Below are the code and all the weights of a small trained network. Each question names an input and a class and asks about switching units off, where a switched-off unit gives its printed mean instead of its output.

import numpy as np


def w(rows, s, z=0):
    codes = np.array(rows[::2]) - 128.0
    scale = np.full(codes.shape[1], s)
    scale[-1] = z or s
    return codes * scale


def f(y):
    return y / 2 * (1 + np.tanh(0.7978845608 * (y + 0.044715 * y**3)))


def log_softmax(a):
    a = a - a.max(-1, keepdims=True)
    return a - np.log(np.exp(a).sum(-1, keepdims=True))


def net(x, mask):
    res = np.array(x, float).reshape(1, 8) / 4 @ E
    y = f(res @ A[0][:, :-1].T + A[0][:, -1])
    res = res + np.where(mask, y, B[0][:, -1]) @ B[0][:, :-1]
    return log_softmax(res[-1] @ U[:, :-1].T + U[:, -1])


A, B = {}, {}
E = w([
[102,1,186,156,75],'x0',
[75,96,20,216,208],'x1',
[139,111,16,24,38],'x2',
[132,127,129,126,131],'x3',
[127,127,127,129,127],'x4',
[121,130,129,130,124],'x5',
[124,128,129,132,127],'x6',
[254,124,103,210,58],'x7',
],0.0065)
A[0] = w([
[136,171,181,215,148,117],'n1',
[124,138,185,187,162,36],'n2',
[239,137,92,165,88,82],'n3',
[89,105,73,180,153,72],'n4',
[150,223,101,118,142,30],'n5',
[138,244,101,113,152,126],'n6',
[121,6,152,136,94,35],'n7',
[203,126,106,188,76,39],'n8',
[56,123,143,72,150,7],'n9',
[156,224,94,121,147,68],'n10',
[158,58,1,38,64,11],'n11',
[111,131,120,135,131,2],'n12',
[115,92,48,146,151,89],'n13',
[115,111,84,165,148,45],'n14',
[149,160,201,97,60,49],'n15',
[97,115,74,181,150,57],'n16',
[242,114,136,222,120,192],'n17',
[159,133,192,186,179,16],'n18',
[148,202,104,124,149,67],'n19',
[100,124,61,206,177,146],'n20',
[95,151,189,161,180,232],'n21',
[124,210,217,96,79,130],'n22',
],0.0077,0.0061)
B[0] = w([
[123,166,133,109,84,171],'n1',
[98,207,162,138,87,133],'n2',
[77,124,100,99,181,192],'n3',
[202,123,158,104,131,141],'n4',
[133,92,207,205,139,137],'n5',
[102,68,143,183,116,187],'n6',
[108,77,203,225,166,159],'n7',
[52,157,163,67,231,158],'n8',
[77,173,167,112,237,135],'n9',
[109,80,175,191,123,153],'n10',
[122,238,189,165,85,201],'n11',
[154,205,222,87,245,100],'n12',
[185,162,142,97,117,147],'n13',
[221,189,225,106,205,119],'n14',
[198,123,150,103,167,161],'n15',
[211,133,164,93,157,132],'n16',
[95,110,85,108,139,255],'n17',
[109,237,182,135,110,137],'n18',
[111,81,176,190,157,135],'n19',
[181,104,139,83,120,189],'n20',
[118,137,91,104,78,231],'n21',
[204,100,102,100,156,210],'n22',
],0.013,0.0058)
U = w([
[119,235,188,157,58,36],'0',
[246,96,167,88,155,26],'1',
[99,29,203,241,128,52],'2',
[120,92,86,119,85,255],'3',
[38,133,126,68,217,32],'4',
[125,90,84,125,70,220],'5',
[122,87,90,124,72,204],'6',
[123,93,81,126,77,192],'7',
],0.014,0.0088)

Each question gives the input, the list of numbers given to net, and the class t.
The units are the neurons (one row each of A and B). Each row of codes is followed by its name. A weight is (code - 128) times the scale printed after its matrix; where a second scale follows, it is the last column's (A, B and U).
mask holds one flag per neuron, in row order. A switched-off neuron (its flag False) gives its mean, the last column of its row in B, instead of its output. The means were averaged over made-up inputs and are rounded, as every weight is.
A unit's drop is (log p(t) with every unit on - log p(t) with that unit switched off) / (log p(t) with every unit on - log p(t) with every unit switched off).
The circuit of an input: a set's keep is (log p(t) with only the set's units on - log p(t) with every unit switched off) / (log p(t) with every unit on - log p(t) with every unit switched off). Starting from the 12 units with the biggest drops (on a tie, the unit counted first), units are removed one at a time, each time the one whose removal leaves the highest keep (on an exact tie, the one counted first), for as long as the keep stays at least 0.8.
units of the circuit, in order: the units of the circuit, biggest drop first
most important unit: the unit with the biggest drop
top k neurons: the k neurons with the biggest drops, biggest first
drop of u: that unit's drop, to one decimal
input [1,-6,-6,-8,1,7,5,3], class 3: most important unit -> n11
input [6,3,-7,-3,1,6,-7,7], class 0: units of the circuit, in order -> n18, n1
input [6,-8,1,2,-6,-5,-3,4], class 1: top 2 neurons -> n15, n22
input [6,-8,4,5,-6,0,8,-5], class 1: units of the circuit, in order -> n15, n22
input [0,-7,6,4,-2,-3,-6,-5], class 1: units of the circuit, in order -> n22, n15
input [5,7,-4,-8,-7,5,-6,5], class 3: top 3 neurons -> n17, n22, n15
input [3,6,-5,1,-7,6,-4,-3], class 7: top 3 neurons -> n21, n11, n22
input [-3,-4,-8,0,-8,-3,-5,-3], class 0: top 2 neurons -> n18, n2
input [-8,-7,-6,-5,0,4,-4,-2], class 2: units of the circuit, in order -> n6, n10
input [6,-2,-6,8,-4,3,-2,0], class 3: top 2 neurons -> n11, n21
input [-3,-4,0,4,-7,-4,4,8], class 4: top 2 neurons -> n8, n3
input [1,8,-8,0,2,-3,1,-2], class 0: units of the circuit, in order -> n2, n18
input [-3,5,-5,0,3,-7,6,-5], class 5: top 2 neurons -> n21, n11
input [-4,2,-7,-6,2,1,3,4], class 0: units of the circuit, in order -> n18
input [-6,3,-7,1,1,-1,0,8], class 4: top 3 neurons -> n17, n8, n3
input [-7,7,-7,5,-6,4,3,6], class 0: top 2 neurons -> n18, n1
input [6,-8,1,0,-6,8,5,2], class 1: top 2 neurons -> n15, n22
input [-8,8,2,1,6,-8,-4,4], class 1: top 2 neurons -> n20, n13
input [3,-1,-6,-3,3,7,-2,0], class 5: top 2 neurons -> n11, n21
input [-2,0,8,6,-7,8,6,-6], class 0: units of the circuit, in order -> n11
input [1,1,-8,-8,0,-4,5,0], class 0: top 2 neurons -> n18, n2
input [1,3,-6,3,-4,1,-2,-5], class 0: top 2 neurons -> n2, n17
input [-5,-1,7,5,3,5,2,-5], class 0: top 2 neurons -> n11, n17
input [-5,6,3,3,6,-4,3,-5], class 1: drop of n14 -> 0.1
input [2,-5,6,-4,-4,1,7,8], class 4: drop of n3 -> 0.3
input [3,8,-4,0,-2,6,1,2], class 1: drop of n14 -> 0.1
input [8,-4,0,3,4,-5,5,0], class 2: drop of n7 -> 1.5
input [-7,-8,-5,4,-3,6,-4,-8], class 1: units of the circuit, in order -> n22
